Below are the code and all the weights of a small trained network. Each question names an input and a target symbol and asks about switching units off, where a switched-off unit gives its printed mean instead of its output.

import numpy as np


def w(rows, s, z=0):
    codes = np.array(rows[::2]) - 128.0
    scale = np.full(codes.shape[1], s)
    scale[-1] = z or s
    return codes * scale


def norm(h):
    return h / np.sqrt((h * h).mean(-1, keepdims=True) + 1e-5)


def softmax(a):
    e = np.exp(a - a.max(-1, keepdims=True))
    return e / e.sum(-1, keepdims=True)


def log_softmax(a):
    a = a - a.max(-1, keepdims=True)
    return a - np.log(np.exp(a).sum(-1, keepdims=True))


def net(x, mask):
    ids = ['ΘΣΦβεζξ'.index(c) for c in x.split()]
    T = len(ids)
    res = E[ids] + P[:T]
    u = 0
    for l in range(3):
        r = norm(res)
        for j in range(2):
            rows = slice(2 * j, 2 * j + 2)
            q, k, v = (r @ M[l][rows].T for M in (Q, K, V))
            z = softmax(np.where(np.tri(T) > 0, q @ k.T / 2**0.5, -1e9)) @ v
            o = O[l][rows]
            res = res + np.where(mask[u + j], z, o[:, -1]) @ o[:, :-1]
        u += 2
    return log_softmax(norm(res)[-1] @ U[:, :-1].T + U[:, -1])


Q, K, V, O = {}, {}, {}, {}
E = w([
[163,123,63,139,92,227,104],'Θ',
[105,72,167,61,130,171,104],'Σ',
[101,78,134,246,22,77,110],'Φ',
[223,140,58,144,104,198,130],'β',
[190,144,27,142,81,232,142],'ε',
[239,144,134,123,148,4,102],'ζ',
[182,176,67,108,112,84,147],'ξ',
],0.0035)
P = w([
[4,85,74,181,241,136,69],'0',
[199,133,177,98,88,172,151],'1',
[185,124,145,80,94,150,117],'2',
[167,110,112,88,90,134,111],'3',
[152,92,78,101,88,126,109],'4',
[131,86,36,131,79,116,129],'5',
],0.0027)
Q[0] = w([
[128,83,132,156,55,122,115],'0.h0',
[210,94,68,89,103,138,114],'0.h0',
[113,111,158,100,207,111,98],'0.h1',
[1,104,166,124,170,101,107],'0.h1',
],0.0087)
K[0] = w([
[17,102,168,162,133,151,126],'0.h0',
[101,73,136,204,56,84,140],'0.h0',
[133,132,179,118,217,169,78],'0.h1',
[118,59,255,130,114,196,85],'0.h1',
],0.0064)
V[0] = w([
[98,78,143,55,221,147,144],'0.h0',
[93,67,170,170,3,144,141],'0.h0',
[136,219,60,106,147,138,204],'0.h1',
[160,139,102,179,85,97,142],'0.h1',
],0.0041)
O[0] = w([
[73,244,158,129,189,164,109,255],'0.h0',
[114,10,225,156,84,115,73,100],'0.h0',
[109,173,255,119,161,178,78,170],'0.h1',
[224,130,158,73,142,142,112,194],'0.h1',
],0.0039,0.00087)
Q[1] = w([
[161,134,137,136,142,106,114],'1.h0',
[146,108,174,143,107,125,99],'1.h0',
[247,105,149,123,77,131,112],'1.h1',
[198,140,141,124,141,132,119],'1.h1',
],0.016)
K[1] = w([
[140,186,123,142,177,109,143],'1.h0',
[70,179,114,216,220,121,137],'1.h0',
[201,179,155,194,139,1,107],'1.h1',
[194,216,160,148,147,126,125],'1.h1',
],0.0091)
V[1] = w([
[114,101,149,150,141,254,187],'1.h0',
[199,219,166,85,124,127,178],'1.h0',
[80,116,175,62,119,186,112],'1.h1',
[148,122,38,127,197,47,119],'1.h1',
],0.0035)
O[1] = w([
[182,158,191,115,148,88,226,219],'1.h0',
[144,4,113,205,136,103,110,132],'1.h0',
[175,51,93,151,124,79,170,85],'1.h1',
[101,154,200,92,98,154,132,252],'1.h1',
],0.004,0.0016)
Q[2] = w([
[144,119,192,103,8,196,108],'2.h0',
[142,159,12,154,140,139,139],'2.h0',
[87,185,183,140,254,130,216],'2.h1',
[238,123,169,140,132,144,135],'2.h1',
],0.0085)
K[2] = w([
[105,179,114,168,90,177,87],'2.h0',
[185,21,129,107,102,170,138],'2.h0',
[88,128,130,24,255,173,145],'2.h1',
[116,184,132,190,146,160,49],'2.h1',
],0.0093)
V[2] = w([
[190,118,226,107,3,61,168],'2.h0',
[166,163,156,58,186,48,127],'2.h0',
[129,236,201,117,129,243,118],'2.h1',
[90,12,25,125,188,174,142],'2.h1',
],0.004)
O[2] = w([
[207,2,147,76,61,80,48,1],'2.h0',
[26,101,166,171,116,110,70,145],'2.h0',
[41,108,86,164,31,183,163,230],'2.h1',
[140,179,174,117,140,120,11,94],'2.h1',
],0.0047,0.0038)
U = w([
[105,248,96,88,150,205,171,253],'Θ',
[126,23,36,149,16,70,176,122],'Σ',
[164,154,96,2,146,89,8,200],'Φ',
[165,109,180,161,195,106,188,28],'β',
[170,127,161,134,185,94,205,8],'ε',
[48,98,224,167,78,147,22,51],'ζ',
[131,73,169,229,197,118,95,68],'ξ',
],0.0067,0.0048)

Each question gives the input, a string of symbols that net reads in full, and the target symbol t.
The units are the heads (2 rows each of Q, K, V and O). Each row of codes is followed by its name. A weight is (code - 128) times the scale printed after its matrix; where a second scale follows, it is the last column's (O and U).
mask holds one flag per head, layer by layer. A switched-off head (its flag False) gives its mean, the last column of its rows in O, instead of its output. The means were averaged over made-up inputs and are rounded, as every weight is.
A unit's drop is (log p(t) with every unit on - log p(t) with that unit switched off) / (log p(t) with every unit on - log p(t) with every unit switched off).
The circuit of an input: a set's keep is (log p(t) with only the set's units on - log p(t) with every unit switched off) / (log p(t) with every unit on - log p(t) with every unit switched off). Starting from all 6 units, units are removed one at a time, each time the one whose removal leaves the highest keep (on an exact tie, the one counted first), for as long as the keep stays at least 0.8.
units of the circuit, in order: the units of the circuit, biggest drop first
most important unit: the unit with the biggest drop
which heads matter: for each layer, one digit per head in row order, 1 if its drop is at least 0.15 and else 0, layers parted by /
drop when u is switched off: that unit's drop, to one decimal
input ξ Φ ξ Σ ζ, target ξ: which heads matter -> 10 / 00 / 10
input ε ξ Θ β Φ Σ, target ε: units of the circuit, in order -> [0.h0; 2.h1; 2.h0]
input ζ Σ Φ Σ ξ ξ, target ζ: most important unit -> 0.h0
input ξ Σ ξ Σ, target Σ: units of the circuit, in order -> [0.h1; 1.h1]
input Φ Σ Σ β, target Φ: units of the circuit, in order -> [2.h1; 2.h0]
input Σ ξ ξ Σ Σ, target Φ: which heads matter -> 11 / 01 / 01
input Σ β Σ Σ β, target Σ: which heads matter -> 00 / 11 / 11
input Σ ξ Σ Σ, target Φ: units of the circuit, in order -> [0.h1; 1.h1; 2.h1]
input β Φ β ξ ε Σ, target β: which heads matter -> 10 / 00 / 11
input ξ ζ Σ Σ Φ Σ, target ξ: which heads matter -> 11 / 00 / 11
input ζ Φ ζ β Σ Σ, target ζ: units of the circuit, in order -> [0.h0; 2.h0]
input ζ Φ β, target ζ: units of the circuit, in order -> [0.h0; 1.h1]
input ξ Σ Σ ξ ξ, target Φ: which heads matter -> 11 / 11 / 11
input Σ Φ ζ ε Θ, target Σ: units of the circuit, in order -> [0.h0]
input β Σ ξ ζ ζ, target Σ: which heads matter -> 01 / 11 / 11
input ξ Σ Σ Σ ξ, target Σ: which heads matter -> 00 / 11 / 11
input β Σ Φ, target β: which heads matter -> 10 / 00 / 11
input ζ Φ ζ, target ζ: which heads matter -> 10 / 01 / 10
input Σ Σ Φ, target Σ: drop when 1.h0 is switched off -> 0.1
input ξ Φ Σ Σ, target ξ: most important unit -> 0.h0
input Φ ζ β ζ ξ, target Φ: drop when 0.h1 is switched off -> 0.1
input Σ Σ Φ β, target Σ: drop when 0.h1 is switched off -> 0.0
input ξ ε Θ Σ ξ ε, target Σ: drop when 2.h1 is switched off -> 0.1
